Below is a small trained network, with its code and all its weights. Each question gives an input and a target symbol and asks what happens when units are switched off, that is, made to give their printed mean instead of their output.

import numpy as np


def w(rows, s, z=0):
    codes = np.array(rows[::2]) - 128.0
    scale = np.full(codes.shape[1], s)
    scale[-1] = z or s
    return codes * scale


def f(y):
    return y / 2 * (1 + np.tanh(0.7978845608 * (y + 0.044715 * y**3)))


def softmax(a):
    e = np.exp(a - a.max(-1, keepdims=True))
    return e / e.sum(-1, keepdims=True)


def log_softmax(a):
    a = a - a.max(-1, keepdims=True)
    return a - np.log(np.exp(a).sum(-1, keepdims=True))


def net(x, mask):
    ids = ['βγζηθξπφψ'.index(c) for c in x.split()]
    T = len(ids)
    res = E[ids] + P[:T]
    u = 0
    for l in range(2):
        r = res
        for j in range(3):
            rows = slice(2 * j, 2 * j + 2)
            q, k, v = (r @ M[l][rows].T for M in (Q, K, V))
            z = softmax(np.where(np.tri(T) > 0, q @ k.T / 2**0.5, -1e9)) @ v
            o = O[l][rows]
            res = res + np.where(mask[u + j], z, o[:, -1]) @ o[:, :-1]
        u += 3
        y = f(res @ A[l][:, :-1].T + A[l][:, -1])
        res = res + np.where(mask[u : u + 8], y, B[l][:, -1]) @ B[l][:, :-1]
        u += 8
    return log_softmax(res[-1] @ U[:, :-1].T + U[:, -1])


Q, K, V, O, A, B = {}, {}, {}, {}, {}, {}
E = w([
[96,157,55,142,104,77,159,133],'β',
[82,126,126,106,103,63,163,135],'γ',
[137,169,42,131,110,120,79,118],'ζ',
[122,138,173,100,110,75,110,181],'η',
[154,112,140,81,84,124,70,141],'θ',
[157,165,118,74,66,115,117,140],'ξ',
[156,127,113,105,54,127,189,146],'π',
[181,154,149,189,85,116,178,157],'φ',
[111,123,175,201,131,127,249,126],'ψ',
],0.019)
P = w([
[252,121,73,133,154,68,141,110],'0',
[157,120,122,110,155,69,144,143],'1',
[114,117,101,123,117,117,137,203],'2',
[173,147,153,121,143,95,155,107],'3',
[88,126,112,140,86,130,122,183],'4',
[160,156,168,129,148,112,150,87],'5',
[78,132,106,145,71,150,98,176],'6',
[155,163,178,135,153,131,149,81],'7',
[72,142,111,147,81,162,77,177],'8',
[149,139,189,142,150,102,159,53],'9',
],0.016)
Q[0] = w([
[133,54,98,152,177,120,120,130],'L0H0',
[99,145,147,184,108,120,117,110],'L0H0',
[138,96,87,215,168,161,144,142],'L0H1',
[77,70,136,106,172,210,103,76],'L0H1',
[207,37,92,226,255,184,126,58],'L0H2',
[94,120,83,89,201,98,40,183],'L0H2',
],0.0098)
K[0] = w([
[208,118,134,148,180,122,161,119],'L0H0',
[95,112,128,174,44,107,101,107],'L0H0',
[133,108,135,114,203,79,126,133],'L0H1',
[188,2,94,78,161,119,102,88],'L0H1',
[143,31,100,92,252,29,147,165],'L0H2',
[168,95,156,97,148,102,2,89],'L0H2',
],0.0081)
V[0] = w([
[107,171,200,147,58,155,92,99],'L0H0',
[237,84,124,77,213,105,155,125],'L0H0',
[104,165,145,120,149,123,153,100],'L0H1',
[139,2,120,136,173,121,69,136],'L0H1',
[102,179,123,122,35,39,185,96],'L0H2',
[154,140,151,75,131,128,103,97],'L0H2',
],0.0072)
O[0] = w([
[144,141,154,81,214,126,125,191,90],'L0H0',
[141,194,193,128,3,68,143,46,138],'L0H0',
[125,108,164,106,186,148,45,93,110],'L0H1',
[110,141,159,141,124,118,148,93,64],'L0H1',
[201,44,95,117,221,114,154,156,254],'L0H2',
[108,164,164,90,104,124,119,121,106],'L0H2',
],0.0076,0.0086)
A[0] = w([
[102,94,202,111,120,108,145,126,237],'L0N0',
[104,70,129,128,120,72,112,144,103],'L0N1',
[97,163,119,92,147,83,135,104,194],'L0N2',
[167,105,162,122,155,126,105,152,152],'L0N3',
[126,94,133,171,113,143,151,78,69],'L0N4',
[141,138,91,172,143,134,130,115,1],'L0N5',
[66,155,115,85,113,109,141,116,97],'L0N6',
[5,127,98,92,138,125,142,138,58],'L0N7',
],0.011,0.0053)
B[0] = w([
[157,152,28,181,120,171,120,132,254],'L0N0',
[179,255,119,136,145,109,79,156,248],'L0N1',
[184,127,145,138,159,133,143,54,226],'L0N2',
[134,152,155,136,39,135,135,51,207],'L0N3',
[127,202,119,105,65,74,191,116,127],'L0N4',
[176,97,200,192,106,127,186,85,115],'L0N5',
[194,69,128,115,85,183,73,100,125],'L0N6',
[86,165,88,200,133,112,135,136,167],'L0N7',
],0.0082,0.0037)
Q[1] = w([
[210,132,86,115,58,120,125,127],'L1H0',
[58,127,74,149,96,155,91,248],'L1H0',
[96,122,63,110,45,115,116,224],'L1H1',
[34,184,121,151,164,175,86,166],'L1H1',
[173,132,90,145,41,103,124,232],'L1H2',
[240,136,162,100,116,73,158,37],'L1H2',
],0.015)
K[1] = w([
[157,81,201,152,71,120,177,107],'L1H0',
[110,79,185,130,177,250,121,148],'L1H0',
[150,58,190,114,152,206,164,159],'L1H1',
[83,112,138,100,197,226,90,141],'L1H1',
[127,129,210,120,142,179,183,136],'L1H2',
[157,136,66,149,40,32,149,67],'L1H2',
],0.015)
V[1] = w([
[135,84,105,36,61,184,130,103],'L1H0',
[93,199,56,119,159,130,55,60],'L1H0',
[147,49,147,253,85,119,74,110],'L1H1',
[103,174,164,61,95,134,42,79],'L1H1',
[174,157,225,136,65,166,100,171],'L1H2',
[184,96,134,20,163,44,66,165],'L1H2',
],0.013)
O[1] = w([
[90,215,56,90,85,191,219,155,139],'L1H0',
[141,152,13,107,185,50,112,152,54],'L1H0',
[78,144,78,211,82,96,99,72,189],'L1H1',
[57,146,105,72,167,81,84,182,10],'L1H1',
[29,110,138,201,130,167,74,203,141],'L1H2',
[203,165,166,177,174,115,150,253,206],'L1H2',
],0.014,0.012)
A[1] = w([
[49,34,137,100,69,65,90,25,29],'L1N0',
[171,154,131,58,55,157,179,33,81],'L1N1',
[254,101,178,116,168,137,129,100,98],'L1N2',
[200,147,155,211,214,116,54,161,5],'L1N3',
[123,154,76,82,110,168,154,236,49],'L1N4',
[83,215,152,59,252,90,224,224,69],'L1N5',
[52,152,195,141,93,160,188,45,43],'L1N6',
[220,121,110,56,195,119,131,122,98],'L1N7',
],0.0067,0.011)
B[1] = w([
[117,110,101,42,183,170,159,200,192],'L1N0',
[70,142,154,163,255,166,69,139,235],'L1N1',
[47,156,154,95,115,80,165,161,251],'L1N2',
[118,90,210,76,123,151,161,155,200],'L1N3',
[117,182,196,121,157,99,49,63,190],'L1N4',
[133,118,120,64,80,115,5,75,196],'L1N5',
[155,102,86,55,112,110,91,165,234],'L1N6',
[72,162,112,133,89,92,162,83,185],'L1N7',
],0.0091,0.019)
U = w([
[138,158,171,140,182,103,85,61,92],'β',
[125,154,137,36,91,83,132,135,128],'γ',
[223,160,48,73,147,109,105,110,254],'ζ',
[187,124,123,150,214,77,67,209,120],'η',
[32,189,101,104,108,108,87,164,96],'θ',
[252,173,154,62,148,121,61,73,106],'ξ',
[169,246,112,98,161,199,135,140,173],'π',
[138,94,136,106,55,115,77,80,169],'φ',
[135,141,112,55,168,122,97,119,125],'ψ',
],0.0044,0.0082)

Each question gives the input, a string of symbols that net reads in full, and the target symbol t.
The units are the heads (2 rows each of Q, K, V and O) and the neurons (one row each of A and B). Each row of codes is followed by its name. A weight is (code - 128) times the scale printed after its matrix; where a second scale follows, it is the last column's (O, A, B and U).
mask holds one flag per unit, layer by layer, with each layer's heads first. A switched-off unit (its flag False) gives its mean, the last column of its rows in O or B, instead of its output. The means were averaged over made-up inputs and are rounded, as every weight is.
A unit's drop is (log p(t) with every unit on - log p(t) with that unit switched off) / (log p(t) with every unit on - log p(t) with every unit switched off).
The circuit of an input: a set's keep is (log p(t) with only the set's units on - log p(t) with every unit switched off) / (log p(t) with every unit on - log p(t) with every unit switched off). Starting from the 12 units with the biggest drops (on a tie, the unit counted first), units are removed one at a time, each time the one whose removal leaves the highest keep (on an exact tie, the one counted first), for as long as the keep stays at least 0.8.
circuit, biggest first: the units of the circuit, biggest drop first
most important unit: the unit with the biggest drop
k most important neurons: the k neurons with the biggest drops, biggest first
top k neurons in layer l: the k neurons of layer l with the biggest drops, biggest first
heads that matter: for each layer, one digit per head in row order, 1 if its drop is at least 0.15 and else 0, layers parted by /
input ξ γ ψ ζ η φ β ξ, target ξ: most important unit => L1N5
input γ β π γ, target γ: heads that matter => 001 / 101
input γ γ γ φ ψ π φ γ ξ, target φ: heads that matter => 100 / 100
input γ φ η θ ζ, target θ: top 2 neurons in layer 0 => L0N1, L0N3
input γ γ γ φ ψ φ β π ψ, target ψ: top 2 neurons in layer 1 => L1N0, L1N1
input γ ζ ψ ζ γ ζ γ ξ ξ, target ξ: heads that matter => 100 / 110
input ζ γ ζ γ, target ζ: circuit, biggest first => L0H0, L1H0, L1H2
input γ ψ θ θ η π ζ, target π: circuit, biggest first => L0H0, L1H0, L1H1, L0N1
input β θ ζ, target θ: circuit, biggest first => L0H0, L1H1
input γ η π γ β π ζ π η, target π: heads that matter => 000 / 110
input ψ π η, target ψ: 2 most important neurons => L1N0, L1N1
input η η ξ β, target η: circuit, biggest first => L1H2, L0H0
input π ζ ζ φ ζ ζ θ ψ β, target ψ: circuit, biggest first => L1H2, L1N0, L1H0
input η θ β ζ, target η: most important unit => L1H2
input π θ γ γ γ, target γ: heads that matter => 101 / 111
input θ γ ζ ξ θ, target ξ: heads that matter => 000 / 111
input γ φ η β γ, target η: 2 most important neurons => L0N1, L0N7
input π ξ φ γ φ π, target π: heads that matter => 000 / 100
input γ γ ζ π γ, target π: circuit, biggest first => L0N1, L1H0, L1H1
input θ γ γ π, target θ: most important unit => L0H0
input ψ ζ η γ π ψ, target ψ: 2 most important neurons => L0N4, L1N0
input ξ γ γ θ π γ φ β ψ γ, target ξ: 2 most important neurons => L1N5, L1N4
input ζ β γ ψ ψ γ η, target ψ: heads that matter => 000 / 101
input ζ θ θ ψ γ γ θ, target θ: top 2 neurons in layer 0 => L0N4, L0N0
input η η β, target η: heads that matter => 000 / 101
input β ξ γ θ γ, target θ: 3 most important neurons => L0N1, L0N3, L0N7
input θ β θ, target θ: most important unit => L1H1
